Below is a small trained network, with its code and all its weights. Each question gives an input and a target symbol and asks what happens when units are switched off, that is, made to give their printed mean instead of their output.

import numpy as np


def w(rows, s, z=0):
    codes = np.array(rows[::2]) - 128.0
    scale = np.full(codes.shape[1], s)
    scale[-1] = z or s
    return codes * scale


def norm(h):
    return h / np.sqrt((h * h).mean(-1, keepdims=True) + 1e-5)


def f(y):
    return np.maximum(y, 0)


def softmax(a):
    e = np.exp(a - a.max(-1, keepdims=True))
    return e / e.sum(-1, keepdims=True)


def log_softmax(a):
    a = a - a.max(-1, keepdims=True)
    return a - np.log(np.exp(a).sum(-1, keepdims=True))


def net(x, mask):
    ids = ['ΓΛΣΦΨαβδεζηξπτω'.index(c) for c in x.split()]
    T = len(ids)
    res = E[ids] + P[:T]
    u = 0
    for l in range(2):
        q, k, v = (norm(res) @ M[l].T for M in (Q, K, V))
        z = softmax(np.where(np.tri(T) > 0, q @ k.T / 2**0.5, -1e9)) @ v
        res = res + np.where(mask[u], z, O[l][:, -1]) @ O[l][:, :-1]
        u += 1
        y = f(norm(res) @ A[l][:, :-1].T + A[l][:, -1])
        res = res + np.where(mask[u : u + 16], y, B[l][:, -1]) @ B[l][:, :-1]
        u += 16
    return log_softmax(norm(res)[-1] @ U[:, :-1].T + U[:, -1])


Q, K, V, O, A, B = {}, {}, {}, {}, {}, {}
E = w([
[131,184,69,102,138,88],'Γ',
[152,134,93,111,165,122],'Λ',
[149,159,85,134,153,94],'Σ',
[143,127,53,139,162,111],'Φ',
[104,123,136,146,149,136],'Ψ',
[101,147,90,97,130,151],'α',
[128,93,123,75,169,111],'β',
[62,141,120,84,168,145],'δ',
[139,127,123,113,176,72],'ε',
[215,140,125,129,82,146],'ζ',
[211,196,171,137,103,126],'η',
[132,45,159,67,94,165],'ξ',
[141,140,174,123,81,199],'π',
[145,233,141,190,83,119],'τ',
[151,113,116,129,61,253],'ω',
],0.026)
P = w([
[146,100,170,189,185,133],'0',
[208,186,29,32,117,128],'1',
[70,113,169,98,94,90],'2',
[146,250,145,81,188,220],'3',
[44,99,148,111,50,88],'4',
[232,232,102,43,181,153],'5',
],0.02)
Q[0] = w([
[166,93,107,24,191,185],'L0H0',
[156,2,72,114,204,53],'L0H0',
],0.069)
K[0] = w([
[253,169,43,36,118,139],'L0H0',
[122,111,62,125,25,245],'L0H0',
],0.061)
V[0] = w([
[62,92,252,49,150,63],'L0H0',
[125,163,55,88,83,173],'L0H0',
],0.0024)
O[0] = w([
[53,28,124,231,221,183,35],'L0H0',
[124,181,56,9,146,62,252],'L0H0',
],0.0011,0.00039)
A[0] = w([
[188,123,92,144,98,80,153],'L0N0',
[105,56,162,172,127,215,119],'L0N1',
[170,104,200,135,90,87,38],'L0N2',
[158,61,124,152,72,167,61],'L0N3',
[162,85,213,190,57,109,153],'L0N4',
[57,140,57,105,122,100,41],'L0N5',
[19,94,120,111,175,24,25],'L0N6',
[61,74,64,204,165,183,81],'L0N7',
[170,106,104,120,115,132,86],'L0N8',
[96,171,81,224,120,71,23],'L0N9',
[144,31,139,174,134,78,25],'L0N10',
[46,82,106,164,73,131,110],'L0N11',
[182,76,137,241,114,130,73],'L0N12',
[110,146,145,87,176,140,122],'L0N13',
[123,54,152,95,153,149,2],'L0N14',
[126,51,178,255,216,160,198],'L0N15',
],0.023,0.0064)
B[0] = w([
[122,167,153,58,133,155,188],'L0N0',
[154,112,80,164,125,168,170],'L0N1',
[56,142,172,103,144,186,170],'L0N2',
[134,104,78,86,129,169,153],'L0N3',
[77,109,190,119,122,224,194],'L0N4',
[138,129,120,86,161,114,182],'L0N5',
[33,53,134,24,128,115,249],'L0N6',
[180,191,86,66,105,131,149],'L0N7',
[135,135,98,92,122,133,153],'L0N8',
[129,164,187,160,189,123,147],'L0N9',
[132,67,133,172,192,92,174],'L0N10',
[76,146,113,164,96,146,185],'L0N11',
[145,104,252,53,140,193,159],'L0N12',
[141,185,112,86,142,178,228],'L0N13',
[122,144,75,150,192,131,163],'L0N14',
[200,95,139,32,148,58,220],'L0N15',
],0.04,0.012)
Q[1] = w([
[251,194,109,68,205,160],'L1H0',
[255,168,109,173,83,79],'L1H0',
],0.043)
K[1] = w([
[242,43,201,17,151,69],'L1H0',
[64,127,121,2,149,20],'L1H0',
],0.04)
V[1] = w([
[153,56,33,122,111,214],'L1H0',
[173,146,188,136,2,174],'L1H0',
],0.073)
O[1] = w([
[220,3,94,66,219,170,198],'L1H0',
[213,80,170,102,21,123,4],'L1H0',
],0.04,0.021)
A[1] = w([
[195,198,48,220,40,81,84],'L1N0',
[109,130,170,210,89,95,57],'L1N1',
[105,92,125,99,132,238,158],'L1N2',
[73,195,107,139,198,120,129],'L1N3',
[253,142,39,110,130,167,110],'L1N4',
[29,184,194,149,122,155,216],'L1N5',
[154,147,145,215,178,184,85],'L1N6',
[152,179,119,127,247,148,95],'L1N7',
[222,187,206,139,111,83,137],'L1N8',
[134,132,236,150,156,214,73],'L1N9',
[233,9,158,123,218,141,158],'L1N10',
[12,51,148,173,231,126,20],'L1N11',
[130,117,104,152,128,104,87],'L1N12',
[172,168,156,107,161,245,117],'L1N13',
[71,131,134,241,154,92,2],'L1N14',
[138,112,73,130,128,120,93],'L1N15',
],0.032,0.0099)
B[1] = w([
[185,151,189,48,192,110,153],'L1N0',
[61,96,162,127,164,157,144],'L1N1',
[139,133,152,51,149,122,205],'L1N2',
[229,183,114,125,97,142,251],'L1N3',
[74,110,150,101,114,19,180],'L1N4',
[104,19,113,164,177,114,250],'L1N5',
[124,110,119,69,108,148,149],'L1N6',
[88,54,124,141,51,181,246],'L1N7',
[168,148,54,120,115,148,162],'L1N8',
[79,123,78,150,109,100,148],'L1N9',
[128,209,135,254,104,177,248],'L1N10',
[131,171,212,87,141,72,235],'L1N11',
[138,128,141,116,118,138,128],'L1N12',
[76,80,146,96,150,81,183],'L1N13',
[145,182,60,115,58,152,159],'L1N14',
[132,141,127,123,115,152,141],'L1N15',
],0.074,0.028)
U = w([
[252,159,122,44,98,109,58],'Γ',
[184,88,205,185,98,164,153],'Λ',
[66,209,128,170,136,105,161],'Σ',
[146,169,142,130,48,42,155],'Φ',
[74,80,133,161,220,193,93],'Ψ',
[172,188,203,210,97,104,147],'α',
[199,12,96,112,139,166,92],'β',
[132,167,68,146,74,172,254],'δ',
[34,104,170,211,107,123,163],'ε',
[130,242,151,141,200,131,151],'ζ',
[87,163,82,10,169,186,42],'η',
[121,143,203,88,183,48,130],'ξ',
[177,99,63,138,208,70,143],'π',
[97,169,204,89,28,222,35],'τ',
[115,26,115,54,47,102,68],'ω',
],0.015,0.0069)

Each question gives the input, a string of symbols that net reads in full, and the target symbol t.
The units are the heads (2 rows each of Q, K, V and O) and the neurons (one row each of A and B). Each row of codes is followed by its name. A weight is (code - 128) times the scale printed after its matrix; where a second scale follows, it is the last column's (O, A, B and U).
mask holds one flag per unit, layer by layer, with each layer's heads first. A switched-off unit (its flag False) gives its mean, the last column of its rows in O or B, instead of its output. The means were averaged over made-up inputs and are rounded, as every weight is.
A unit's drop is (log p(t) with every unit on - log p(t) with that unit switched off) / (log p(t) with every unit on - log p(t) with every unit switched off).
The circuit of an input: a set's keep is (log p(t) with only the set's units on - log p(t) with every unit switched off) / (log p(t) with every unit on - log p(t) with every unit switched off). Starting from the 12 units with the biggest drops (on a tie, the unit counted first), units are removed one at a time, each time the one whose removal leaves the highest keep (on an exact tie, the one counted first), for as long as the keep stays at least 0.8.
circuit, biggest first: the units of the circuit, biggest drop first
top k neurons: the k neurons with the biggest drops, biggest first
top k neurons in layer l: the k neurons of layer l with the biggest drops, biggest first
input β ζ ω ε β, target β: circuit, biggest first : (L1H0)
input η Λ α ε, target Γ: top 4 neurons : (L0N15, L0N4, L1N0, L1N8)
input ε β ω ε, target δ: top 2 neurons : (L1N3, L1N14)
input ξ ε τ ε π α, target Ψ: top 2 neurons : (L0N15, L0N1)
input Ψ ξ Φ Ψ β π, target ω: top 2 neurons : (L0N15, L0N1)
input Γ β ε η ε, target ω: circuit, biggest first : (L0N6, L1H0)
input ξ ε η η β β, target Ψ: top 3 neurons : (L0N15, L0N1, L1N10)
input Φ δ η ζ β, target ω: circuit, biggest first : (L1H0, L0N6)
input Λ β ε, target ξ: top 3 neurons : (L1N11, L0N6, L0N1)
input β ω ξ α, target η: top 3 neurons in layer 0 : (L0N15, L0N14, L0N10)
input Λ Φ ε ε ε β, target β: top 4 neurons : (L0N15, L1N5, L1N10, L1N3)
input β ε π ε Γ ω, target η: top 3 neurons : (L0N15, L0N6, L1N10)
input β β ε δ, target η: top 3 neurons : (L0N15, L1N10, L1N7)
input Σ ε δ ε, target ζ: top 3 neurons in layer 0 : (L0N9, L0N6, L0N12)
input δ β ε Γ, target τ: circuit, biggest first : (L1N7, L1N5)
input α ε Λ ε Σ η, target ε: top 2 neurons : (L0N15, L0N1)
input ω δ Φ ε, target Λ: top 2 neurons in layer 1 : (L1N10, L1N5)
input η η ε δ η Σ, target Γ: top neuron : (L0N4)
input η ζ α, target ω: top 4 neurons in layer 1 : (L1N10, L1N11, L1N3, L1N7)
input Φ Φ β ε δ ξ, target π: top 4 neurons in layer 1 : (L1N5, L1N7, L1N10, L1N11)
input Φ ε δ ξ, target π: top 3 neurons in layer 0 : (L0N12, L0N9, L0N7)
input π π ε ε Φ ε, target α: top 2 neurons in layer 0 : (L0N1, L0N12)
